Below are the code and all the weights of a small trained network. Each question names an input and a class and asks about switching units off, where a switched-off unit gives its printed mean instead of its output.

import numpy as np


def w(rows, s, z=0):
    codes = np.array(rows[::2]) - 128.0
    scale = np.full(codes.shape[1], s)
    scale[-1] = z or s
    return codes * scale


def f(y):
    return np.maximum(y, 0)


def log_softmax(a):
    a = a - a.max(-1, keepdims=True)
    return a - np.log(np.exp(a).sum(-1, keepdims=True))


def net(x, mask):
    res = np.array(x, float).reshape(1, 4) / 4 @ E
    y = f(res @ A[0][:, :-1].T + A[0][:, -1])
    res = res + np.where(mask, y, B[0][:, -1]) @ B[0][:, :-1]
    return log_softmax(res[-1] @ U[:, :-1].T + U[:, -1])


A, B = {}, {}
E = w([
[163,112,237,170,89,133,105,135,117,65,139],'x0',
[163,188,94,177,164,151,146,186,160,58,169],'x1',
[202,179,58,134,80,86,150,80,132,161,250],'x2',
[148,75,104,131,85,142,177,254,119,96,168],'x3',
],0.013)
A[0] = w([
[71,138,57,107,175,108,139,96,153,155,56,81],'n1',
[114,116,79,100,107,110,133,47,129,170,120,144],'n2',
[93,92,248,115,141,135,109,129,128,118,52,101],'n3',
[179,146,196,168,73,118,132,112,135,105,176,4],'n4',
[165,192,42,139,146,124,135,45,133,133,194,225],'n5',
[64,136,34,97,184,125,120,78,136,168,42,116],'n6',
[108,89,178,122,114,137,105,148,109,131,146,77],'n7',
[90,99,82,117,152,142,136,233,131,130,93,38],'n8',
[95,128,71,92,175,149,132,76,107,159,82,90],'n9',
[112,143,146,139,138,128,127,40,121,142,117,53],'n10',
[128,190,143,163,212,145,112,143,146,78,104,159],'n11',
],0.013,0.0036)
B[0] = w([
[117,94,113,66,216,157,91,92,91,175,167,206],'n1',
[133,179,117,153,204,156,73,97,136,68,136,204],'n2',
[169,223,193,235,68,111,153,34,128,121,148,254],'n3',
[78,80,41,41,160,136,113,158,125,156,106,188],'n4',
[176,180,84,189,53,104,70,40,137,113,173,253],'n5',
[77,67,64,33,238,157,88,192,110,99,134,233],'n6',
[131,169,134,170,158,137,170,188,185,104,85,170],'n7',
[139,74,115,83,47,107,168,242,128,129,107,207],'n8',
[101,94,68,64,213,128,88,97,172,140,152,199],'n9',
[138,106,25,107,131,111,111,135,108,162,198,181],'n10',
[90,125,254,149,195,139,130,49,120,165,74,194],'n11',
],0.0096,0.02)
U = w([
[82,98,103,33,254,201,49,128,88,170,152,146],'0',
[156,29,60,16,68,130,121,251,106,157,152,24],'1',
[158,157,240,190,92,152,175,158,128,143,52,245],'2',
[212,241,71,149,128,110,29,38,149,152,231,73],'3',
],0.0061,0.0012)

Each question gives the input, the list of numbers given to net, and the class t.
The units are the neurons (one row each of A and B). Each row of codes is followed by its name. A weight is (code - 128) times the scale printed after its matrix; where a second scale follows, it is the last column's (A, B and U).
mask holds one flag per neuron, in row order. A switched-off neuron (its flag False) gives its mean, the last column of its row in B, instead of its output. The means were averaged over made-up inputs and are rounded, as every weight is.
A unit's drop is (log p(t) with every unit on - log p(t) with that unit switched off) / (log p(t) with every unit on - log p(t) with every unit switched off).
The circuit of an input: a set's keep is (log p(t) with only the set's units on - log p(t) with every unit switched off) / (log p(t) with every unit on - log p(t) with every unit switched off). Starting from all 11 units, units are removed one at a time, each time the one whose removal leaves the highest keep (on an exact tie, the one counted first), for as long as the keep stays at least 0.8.
units of the circuit, in order: the units of the circuit, biggest drop first
k most important neurons: the k neurons with the biggest drops, biggest first
drop of u: that unit's drop, to one decimal
input [7,2,7,7], class 1: units of the circuit, in order => (n4)
input [0,5,0,3], class 1: units of the circuit, in order => (n3; n2)
input [-4,4,1,-6], class 0: 3 most important neurons => (n6; n3; n1)
input [-1,5,-6,7], class 1: 2 most important neurons => (n8; n3)
input [-1,-5,-1,6], class 1: 3 most important neurons => (n3; n11; n8)
input [-8,0,-6,4], class 1: 3 most important neurons => (n8; n2; n11)
input [-8,4,-6,4], class 1: 2 most important neurons => (n8; n2)
input [2,5,-2,4], class 2: 2 most important neurons => (n6; n11)
input [-4,2,4,7], class 1: 4 most important neurons => (n3; n8; n2; n11)
input [4,2,-5,-6], class 2: 2 most important neurons => (n5; n11)
input [-1,1,0,-7], class 0: 2 most important neurons => (n6; n3)
input [8,7,3,2], class 0: 3 most important neurons => (n4; n3; n8)
input [2,-8,-6,0], class 3: 3 most important neurons => (n3; n11; n8)
input [-8,-2,-8,5], class 1: units of the circuit, in order => (n8)
input [2,-7,-5,0], class 3: drop of n3 => 1.6
input [8,8,-5,-6], class 2: drop of n7 => 0.0
input [-5,3,0,-8], class 0: drop of n6 => 0.2
